How the units are linked:
fumi: bu>mobu, tu>rodi, ze>pova
tuki: bu>vegi, tu>luta, ze>muze
laza: bu>kabu, tu>zare, ze>meku
zare: bu>fitu, tu>laza, ze>lade
sali: bu>fema, tu>renu, ze>lebu
buse: bu>pova, tu>zigi, ze>vegi
dogi: bu>limi, tu>poda, ze>sare
geze: bu>rodi, tu>mobu, ze>kuru
lole: bu>poda, tu>limi, ze>nidi
sena: bu>fopu, tu>zusa, ze>ditu
pude: bu>renu, tu>fema, ze>nivo
fopu: bu>gate, tu>bote, ze>sena
nume: bu>vumi, tu>vetu, ze>gare
bote: bu>zusa, tu>fopu, ze>loso
pova: bu>fumi, tu>zafu, ze>buse
vegi: bu>buse, tu>loko, ze>tuki
zigi: bu>loko, tu>buse, ze>zafu
lade: bu>zare, tu>kabu, ze>roni
nami: bu>sare, tu>fipe, ze>fitu
poda: bu>zepi, tu>dogi, ze>lole
limi: bu>lebu, tu>lole, ze>dogi
zepi: bu>fipe, tu>sare, ze>poda
sare: bu>dogi, tu>zepi, ze>nami
renu: bu>nidi, tu>sali, ze>pude
gare: bu>nume, tu>roni, ze>kabu
zusa: bu>kuru, tu>sena, ze>bote
faba: bu>nivo, tu>muze, ze>luta
nidi: bu>lole, tu>lebu, ze>renu
kobo: bu>muze, tu>nivo, ze>fema
luta: bu>faba, tu>tuki, ze>loko
fitu: bu>nami, tu>meku, ze>zare
nivo: bu>pude, tu>kobo, ze>faba
roni: bu>lade, tu>gare, ze>vetu
lebu: bu>sali, tu>nidi, ze>limi
rodi: bu>zafu, tu>fumi, ze>geze
kuru: bu>geze, tu>ditu, ze>zusa
vumi: bu>loso, tu>luro, ze>nume
loko: bu>luta, tu>vegi, ze>zigi
kabu: bu>gare, tu>lade, ze>laza
meku: bu>laza, tu>fitu, ze>fipe
fema: bu>kobo, tu>pude, ze>sali
gate: bu>luro, tu>loso, ze>fopu
ditu: bu>sena, tu>kuru, ze>mobu
fipe: bu>meku, tu>nami, ze>zepi
zafu: bu>zigi, tu>pova, ze>rodi
vetu: bu>roni, tu>nume, ze>luro
loso: bu>bote, tu>gate, ze>vumi
mobu: bu>ditu, tu>geze, ze>fumi
muze: bu>tuki, tu>faba, ze>kobo
luro: bu>vetu, tu>vumi, ze>gate

The rows follow the links: the fewer symbols apart two units are, the more alike their rows tend to be.

Each row is also shifted at random along 3 hidden directions that mean nothing.

Rows with their units:
[  34,   -4,    9,    2,    4,   39,   -4,   19,  -24,  -33,   38,  -25,  -23,   24,   25,   23,   -6,  -41,   32,  -67,   66, -100,   20,   -2,    2,  -11,    4,   42,    8,   24,   32,    7,  -10,    7,   -8,  -70,   -7,   -7,  -62,   13,    4,  -24,   -1,  -58,   -9,   -2,   40,   18,  -36,  -19,   -7,    2,  -12,  -55,   23,   -2,   32,   12,  -25,   -3,   37,    7,    2,   42]: gate
[ -24,   -1,   14,   -5,    0,  -32,  -20,   -3,  -23,   36,  -34,   17,   13,  -24,    2,   12,    3,   -6,    1,   35,  -50,  133,  -11,    3,   37,    6,    3,  -28,   23,  -21,  -27,    4,   22,   -3,    2,   17,    0,  -44,   51,   -5,    3,   22,  -16,   55,   16,  -35,  -36,  -11,   36,   -8,   -1,   23,   14,   50,   13,    1,  -42,    4,  -21,   -4,  -30,  -13,   15,   22]: bote
[   3,  -44,   -4,   20,   46,  -19,   37,   44,  -18,  -18,  -13,  -59,  -31,  -27,  -19,   -3,  -43,  -47,    1,  -77,   15,  -12,   51,  -19,    7,  -71,  -27,   25,  -29,   60,  -29,   48,   64,   66,  -67,  -77,  -20,   39,  -15,   54,  -32,  -31,   70,  -47,  -40,   39,   41,  -32,  -17,    7,  -40,   37,  -37,   -7,   21,   20,   51,   34,  -30,  -39,   29,  -49,   32,   30]: muze
[  26,   22,  -10,   10,  -14,   32,   28,   23,   15,  -38,   24,  -10,  -31,   18,  -10,   -9,   15,   -4,   -6,  -52,   53, -131,    0,   -6,  -39,   18,  -15,   32,  -30,   38,   24,  -12,   -3,  -16,    3,  -27,  -11,   50,  -54,  -11,  -17,  -35,  -12,  -39,  -26,   39,   39,   16,  -32,   14,   -5,  -22,  -13,  -52,   -7,   -7,   46,  -26,   15,    4,   19,   -5,  -20,  -19]: meku
[  25,  -35,   -5,   -9,   30,   47,  -15,  -14,   28,  -12,   41,  -22,   44,   52,   12,  -13,  -26,   38,    9,   18,   43, -106,   15,   10,  -35,  -20,   28,   15,    0,  -39,   52,   -5,  -70,   25,   -4,   38,    6,   -4,  -35,   32,   22,   44,   51,  -66,   31,  -19,   -5,    3,  -19,   12,   16,  -15,   11,  -39,  -22,    9,  -16,   43,   38,   -4,   39,   46,    7,  -20]: kabu
[ -18,  -30,    3,   -5,   26,  -57,   27,   21,  -15,   24,   -4,  -28,  -32,  -66,   22,    0,  -24,  -52,   29,  -55,  -35,  108,   30,   17,   40,  -44,   16,    0,  -19,   25,  -57,   43,   97,   52,  -16,  -56,   31,   -1,   32,   35,    6,  -24,   39,   23,  -52,   17,   13,  -32,   30,  -32,    5,   51,  -24,   43,   26,   35,    4,   27,  -47,    3,   -8,  -98,   45,   21]: pude
[  32,   23,    6,   -1,  -19,   43,    6,   -6,  -24,  -21,   55,    8,  -30,   28,   10,   23,   22,  -26,    0,  -58,   56,  -88,   -2,   -2,   13,   16,   -5,   56,   13,    1,   39,    8,  -20,  -20,   17,   -8,   18,  -25,  -56,  -24,    0,  -22,  -47,  -43,  -25,  -11,   25,   11,  -15,  -34,    4,   26,   -2,  -46,   19,    7,   34,  -26,  -40,   13,   19,  -62,   12,   13]: fopu
[ -21,   34,  -12,    2,  -43,  -21,   18,  -74,   14,   -9,  -21,   33,   19,  -14,    6,    2,   29,   33,  -98,   76,  -48,   71,  -28,   20,  -11,   21,  -40,  -52,   17,   -3,  -35,  -25,   17,  -35,   54,   59,   13,   30,   52,  -44,  -30,  -16,  -44,   53,  -44,   39,  -25,  -20,   10,  -35,   37,  -11,    5,   33,  -24,   -6,   33,  -62,   12,   32,  -48,    1,  -63,  -57]: fumi
[ -19,  -40,   -9,   14,   49,  -30,   37,   32,    5,   32,  -39,  -22,   -5,  -34,  -55,  -20,  -31,   -6,    8,  -25,  -28,   54,   30,  -20,    8,  -47,  -18,   11,  -40,   17,  -24,   36,   53,   53,  -64,   15,  -13,    9,   24,   39,   -7,    8,   71,    4,   -8,    7,  -15,  -32,   30,   45,  -32,   40,   -7,   37,    1,   17,  -16,   35,   -5,  -34,    3,  -76,   64,   -2]: lade
[  28,    1,    5,    5,  -24,   70,   -6,  -54,  -37,  -39,   40,   -8,   20,   47,    5,   38,    8,   -9,  -79,   -9,   52,  -92,    9,  -11,    6,  -11,  -41,   36,   46,    8,   41,    7,  -44,   -2,   11,   32,   10,  -29,  -56,  -18,  -30,  -12,  -32,  -64,  -39,    7,   18,  -15,  -25,  -51,    7,   30,    2,  -56,    9,    3,   66,  -37,  -39,    5,   22,  -32,  -22,   -9]: sali
[ -17,  -47,   -8,   18,   42,  -24,   32,   25,   -6,    4,  -35,  -41,    0,  -35,  -42,  -10,  -39,  -10,  -19,  -27,  -20,   33,   34,  -22,   -1,  -63,  -37,   -2,  -28,   41,  -35,   39,   52,   60,  -68,  -12,  -19,   24,   15,   51,  -29,   -8,   74,  -19,  -22,   35,   10,  -39,    8,   19,  -31,   38,  -14,   20,   -6,   25,   25,   36,  -10,  -35,   14,  -47,   34,    3]: tuki
[  26,   53,    3,  -19,  -21,  -17,  -13,   59,   15,  -10,   45,   20,  -74,   -9,   63,   -7,   35,  -50,  124,  -80,   37,  -49,  -32,   36,    2,   63,   83,   23,  -22,    2,   13,  -35,   20,  -59,   64, -130,   16,   19,  -36,  -32,   43,  -36,  -72,   26,   25,   -8,   45,   66,  -15,  -11,   14,  -59,  -17,  -32,   28,  -23,  -19,   -2,    4,   30,    5,   45,  -15,   43]: limi
[ -26,  -36,   -5,    9,   46,  -32,   12,   32,   20,   51,  -41,   -6,   15,  -29,  -48,  -24,  -23,   20,   30,    6,  -45,   73,   14,  -21,    5,  -27,    2,   -9,  -32,  -11,  -20,   23,   27,   37,  -55,   44,  -10,  -10,   39,   29,   11,   35,   64,   25,   24,  -21,  -36,  -19,   40,   58,  -28,   24,    8,   50,   -5,   13,  -58,   39,   16,  -30,   -8,  -39,   59,    2]: vegi
[  21,  -35,   -7,   -7,   37,   10,   40,   19,   25,  -10,   46,  -43,  -23,   -3,    5,  -13,  -33,  -22,   45,  -83,   38,  -90,   40,   10,  -14,  -41,   22,   48,  -42,   14,    9,   35,   27,   42,  -20,  -37,   26,   31,  -43,   39,    3,  -18,   63,  -59,  -38,   30,   36,   -8,   -9,    4,    6,   26,  -16,  -31,    3,   35,   30,   29,   -6,   -7,   42,  -75,   45,  -12]: luta
[ -28,   22,  -13,   -4,   -2,  -51,   17,   24,   33,   32,  -30,   22,  -21,  -48,  -13,  -30,   12,   13,   37,   13,  -55,   97,  -21,   15,   -5,   25,   26,  -32,  -35,   -7,  -39,  -11,   47,  -14,   15,    0,    9,   18,   50,  -14,   14,   -6,   -4,   75,    5,    8,  -20,    7,   29,   28,    2,  -20,    3,   53,   -8,   -6,  -38,   -4,   29,    6,  -35,   -5,    8,  -18]: pova
[  22,    2,   -9,   -6,   -4,   67,  -18,  -25,   24,  -23,   30,    5,   41,   61,  -11,   -8,    2,   47,  -20,   31,   43, -129,   -5,  -13,  -40,   16,   -1,   22,    6,  -27,   62,  -22,  -93,  -11,    6,   65,   -5,    2,  -48,   -6,    6,   30,    8,  -49,   39,  -11,   -3,   12,  -22,   26,    6,  -25,   14,  -45,  -29,  -16,  -10,    0,   43,    4,   19,   55,  -16,  -24]: zigi
[ -24,   16,    9,    4,   -1,  -59,   -8,   35,  -21,   42,  -35,   23,  -34,  -41,    3,    3,   15,  -29,   54,  -14,  -46,  122,  -16,    4,   41,   23,   21,  -17,   -2,   -6,  -38,    5,   52,   -8,   -3,  -35,   -6,  -22,   41,  -12,    9,   -3,  -29,   68,   15,  -28,  -14,   11,   32,    4,  -16,   10,   -2,   48,   19,   -4,  -41,    0,  -27,   -4,  -27,  -28,   22,   36]: nidi
[  -5,  -58,    3,   12,   47,  -15,    3,   45,   -8,   13,  -28,  -43,    8,  -15,  -28,   -7,  -41,   -9,   26,  -23,    0,    7,   42,  -19,    2,  -54,   -1,    6,  -14,   18,   -9,   30,   19,   64,  -68,  -15,  -23,    3,   -1,   55,    1,   16,   75,  -26,   17,   -5,    2,  -17,    2,   35,  -31,   20,   -6,    2,    2,    9,  -11,   53,   -1,  -41,   26,   -1,   41,   26]: roni
[ -25,   34,    8,   13,  -33,  -50,  -15,   19,  -22,   -3,  -46,   14,  -24,  -35,   18,   10,   23,  -31,   -3,   21,  -40,   98,  -26,    3,   19,   37,  -10,  -37,   19,   25,  -45,  -19,   42,  -37,   15,  -64,  -23,   15,   41,  -25,  -13,  -30,  -54,   61,   10,   11,   -2,   17,    3,   -7,   -8,  -27,  -12,   28,   15,  -28,    0,  -27,  -12,    3,  -27,   51,  -41,   35]: lole
[  -6,   59,   -5,   -5,  -52,   -2,   41,  -55,    2,   -7,   11,   41,  -35,  -25,   -8,    3,   47,    4,  -71,   -4,  -20,   30,  -30,   17,    4,   38,  -38,    3,   -2,   14,  -21,   -7,   40,  -44,   62,   45,   37,   20,   19,  -64,  -31,  -50,  -73,   42,  -78,   42,   -2,   -3,   19,  -39,   29,   25,   -4,   21,   -7,    8,   51,  -90,  -32,   42,  -44, -105,  -25,  -51]: mobu

Where do the symbols, taken in turn from left to right, take each start?
Answers are names.
[  26,   26,  -10,    7,  -27,   38,   -2,   12,   21,  -33,   13,   13,   -9,   35,   -4,  -10,   25,   18,   -4,  -12,   41, -123,  -17,  -11,  -40,   30,   -9,   16,   -6,   13,   39,  -33,  -40,  -35,   16,  -11,  -22,   31,  -47,  -28,   -8,   -9,  -25,  -23,   24,   14,   20,   28,  -30,   25,   -5,  -47,   -3,  -47,  -15,  -29,   12,  -16,   30,    2,   14,   61,  -39,   -5]
tu bu ze: pova
[  -5,   65,    4,   16,  -38,   -7,   22,   30,  -11,   13,  -24,   43,  -46,  -17,  -44,   -5,   52,  -12,   -1,  -40,   -7,   10,  -34,  -30,    9,   64,  -35,   17,  -22,   23,   -5,  -16,   28,  -59,   16,    0,  -19,   -3,    4,  -61,  -18,  -31,  -81,   41,   -9,    5,   -3,   26,   13,   31,  -38,    2,    3,    5,    1,  -24,    3,  -60,  -17,   -1,  -35,  -53,   -5,   20]
ze tu tu: kuru
[  11,   49,    1,   -8,  -56,   -1,   -5,  -35,    1,  -30,   30,   20,  -30,    5,   48,   11,   39,  -17,  -32,    3,   12,  -23,  -28,   31,   -9,   48,    3,   -7,   17,   13,   -7,  -27,    8,  -56,   75,  -38,   17,   26,   -8,  -40,   -7,  -42,  -80,   22,  -34,   31,   23,   20,  -23,  -46,   37,  -37,  -15,  -17,    3,  -12,   48,  -59,   -6,   41,  -19,   23,  -66,  -20]
tu ze tu: sena
[ -15,   45,   10,    8,  -35,  -44,  -40,   42,   -5,   20,  -44,   35,  -22,  -20,   10,   -3,   26,  -10,   53,   22,  -26,   74,  -42,   -9,   15,   59,   17,  -35,   12,   -8,  -10,  -35,    7,  -54,   15,  -45,  -28,  -17,   30,  -33,   24,    5,  -68,   71,   65,  -35,  -12,   40,    4,   19,  -21,  -52,    2,   22,   12,  -42,  -52,  -10,   15,    3,  -26,   88,  -21,   44]
ze tu tu: zusa
[  21,  -25,   10,    4,   27,   40,  -13,   31,  -20,   -6,   24,  -28,    2,   31,   -6,   12,  -25,  -20,   34,  -49,   50,  -76,   26,  -21,   13,  -28,    9,   39,    3,   -3,   40,   23,  -33,   33,  -44,  -19,  -12,  -26,  -44,   32,    5,   15,   36,  -63,   21,  -27,   14,    2,  -19,   10,  -23,   23,   -2,  -40,   15,    7,   -1,   37,  -13,  -24,   41,   -8,   37,   37]
ze bu: luro
[   2,   58,   -2,   15,  -54,   -3,   -6,   18,   -7,  -28,  -27,   29,  -28,    4,   -6,    3,   40,   -9,  -20,    1,   11,  -36,  -35,  -14,  -18,   56,  -33,  -10,    1,   40,   -2,  -38,    4,  -58,   27,  -41,  -35,   31,   -6,  -52,  -23,  -35,  -76,   23,   12,   23,   19,   28,  -31,   12,  -20,  -47,   -7,  -13,   -3,  -44,   27,  -50,   10,    2,  -18,   64,  -65,   17]
tu ze: nami
[ -13,  -56,   17,  -26,   45,  -34,  -56,    9,    9,   35,    0,  -23,   46,    2,   51,   -8,  -50,    7,   85,   53,  -29,   83,   13,   30,   17,  -29,   84,  -37,   23,  -59,    0,    7,  -25,   38,  -15,  -14,   12,  -46,   34,   55,   56,   68,   64,    5,   73,  -65,  -29,    0,   18,   -3,   26,  -21,   15,   22,    5,    4,  -89,   89,   26,   -4,   16,   89,   29,   28]
bu bu: bote
[  -9,  -68,    4,  -12,   17,   -9,  -34,  -78,   -8,  -35,   -4,  -53,   73,    8,   64,   22,  -57,   13,  -79,   94,  -28,   45,   41,   39,   -8,  -72,    2,  -57,   51,    0,  -28,    3,  -19,   60,   -8,   -6,    7,   14,   38,   62,  -14,   24,   72,  -34,   -9,   20,   -9,  -53,  -20,  -74,   51,  -10,   -9,   12,   -4,   30,   28,   41,   12,    5,   16,   99,  -50,  -30]
ze ze ze: loko
[  31,  -17,    7,    8,   13,   38,   12,   24,  -34,  -22,   33,  -21,  -17,   23,   -5,   19,  -16,  -37,   13,  -73,   53,  -88,   28,  -19,   15,  -25,  -11,   56,    4,   20,   35,   25,   -3,   26,  -28,  -30,   -8,  -13,  -63,   19,   -8,  -20,   12,  -69,  -15,   -3,   34,    0,  -22,   -7,  -25,   38,  -11,  -49,   20,    9,   32,   10,  -43,  -21,   39,  -48,   32,   27]
ze tu ze: pude
[ -32,  -13,  -13,    4,   12,  -52,    6,   16,   26,   23,  -45,   -1,    7,  -35,  -15,  -26,  -15,   19,    5,   40,  -57,   95,   -4,    5,  -11,  -12,   10,  -45,  -23,    3,  -47,   -7,   36,   10,   -8,    7,   -7,   27,   57,   15,    1,   10,   34,   52,   12,   12,  -23,  -16,   19,   28,   -6,  -17,   -1,   48,  -15,   -2,  -28,   20,   33,  -11,  -23,   28,   -1,  -12]
ze ze tu: luta
[ -34,  -29,  -14,   10,   16,  -43,   19,  -14,   14,    7,  -55,  -16,   24,  -35,  -23,  -10,  -26,   24,  -48,   50,  -54,   89,   11,    2,  -10,  -36,  -28,  -46,  -14,   23,  -50,    8,   35,   29,  -28,   17,  -12,   35,   56,   26,  -25,    4,   46,   31,  -12,   35,  -17,  -41,   13,   17,   -7,   -2,   -5,   46,  -17,    9,    2,   10,   20,  -16,  -17,   19,  -10,  -24]
ze ze tu: gare
[   0,  -63,    5,  -22,   49,  -14,  -29,    0,   17,    9,   25,  -43,   41,    3,   52,   -8,  -56,    6,   62,   21,    0,    7,   35,   27,   -6,  -49,   74,  -18,    4,  -35,   -1,    8,  -20,   50,  -12,  -29,   18,   -5,    4,   72,   42,   44,   90,  -29,   37,  -30,   -5,  -11,   -3,  -10,   31,  -15,    0,   -3,    7,   25,  -40,   85,   25,   -4,   36,   76,   22,    8]
bu ze: nume
[ -30,    4,   -5,   -8,   15,  -49,    0,   24,   32,   54,  -37,   22,    4,  -33,  -19,  -35,    4,   35,   43,   27,  -59,   94,  -18,    3,   -2,   14,   33,  -31,  -26,  -25,  -23,   -7,   19,   -8,   -3,   28,    4,    3,   56,   -6,   24,   27,   12,   68,   37,  -24,  -39,    3,   38,   47,   -3,  -17,   13,   57,  -14,   -8,  -76,   16,   38,    0,  -28,    2,   29,   -8]
ze ze tu ze: laza
[  14,  -42,   10,   10,   23,   59,   12,  -27,  -36,   -8,    7,  -23,   37,   33,  -46,   23,  -25,    7,  -71,  -11,   32,  -54,   36,  -38,   18,  -55,  -60,   42,   26,    1,   32,   40,  -31,   53,  -56,   69,   -7,  -35,  -32,   29,  -35,   23,   46,  -76,  -29,   -4,   -6,  -37,    2,   -5,  -23,   73,    6,  -28,    6,   25,   35,    4,  -41,  -30,   29,  -85,   45,   -6]
bu ze ze tu: pude
[  31,  -18,  -15,    0,   16,   17,   -5,   16,   29,  -40,   37,  -39,   -2,   28,   29,  -13,  -20,    5,   35,  -24,   52, -126,   23,   17,  -38,  -18,   34,   15,  -17,    4,   25,   -8,  -27,   10,   -2,  -55,    1,   44,  -46,   28,   15,   -5,   42,  -57,   16,   28,   39,   12,  -39,    8,   15,  -44,  -16,  -52,   -9,    1,   20,   37,   37,   -2,   43,   76,  -23,   -4]
bu ze bu: luta
[ -15,   53,    7,   15,  -40,  -17,  -17,   19,  -17,    4,  -42,   40,  -22,  -19,   -9,    1,   48,  -11,   -1,   16,  -16,   41,  -34,  -12,    6,   58,  -22,  -23,    9,   19,  -13,  -28,   16,  -55,   18,  -23,  -30,   -5,   21,  -49,   -8,  -20,  -79,   52,   24,  -10,   -3,   30,   -2,   14,  -21,  -27,    3,   10,   12,  -32,   -6,  -44,   -2,    1,  -34,   37,  -31,   23]
bu bu: fipe
[   6,  -63,   -5,   -8,   24,   19,    2,  -70,    1,  -37,   28,  -53,   54,   15,   25,   11,  -51,   15,  -82,   40,    6,  -28,   45,   25,  -14,  -74,  -13,  -19,   21,    5,  -12,   21,  -17,   55,  -15,   26,   23,   24,   -2,   57,  -18,    3,   75,  -65,  -47,   45,    4,  -58,  -18,  -48,   50,   19,   -3,  -13,  -13,   36,   61,   27,    2,    2,   28,   14,  -18,  -47]
tu ze ze: fema
[  31,   53,    3,  -16,  -23,   39,   18,    4,  -11,   13,   57,   37,  -44,   18,   -8,   12,   50,  -26,   35,  -80,   41,  -62,  -20,   -2,   22,   52,   15,   61,  -11,  -21,   38,    1,   -5,  -40,   46,   11,   34,  -40,  -47,  -49,   14,  -23,  -70,   -7,  -35,  -19,   17,   30,   14,  -15,    1,   33,    7,  -24,   17,    0,    4,  -55,  -40,   28,    1, -121,   31,    8]
tu tu: sena
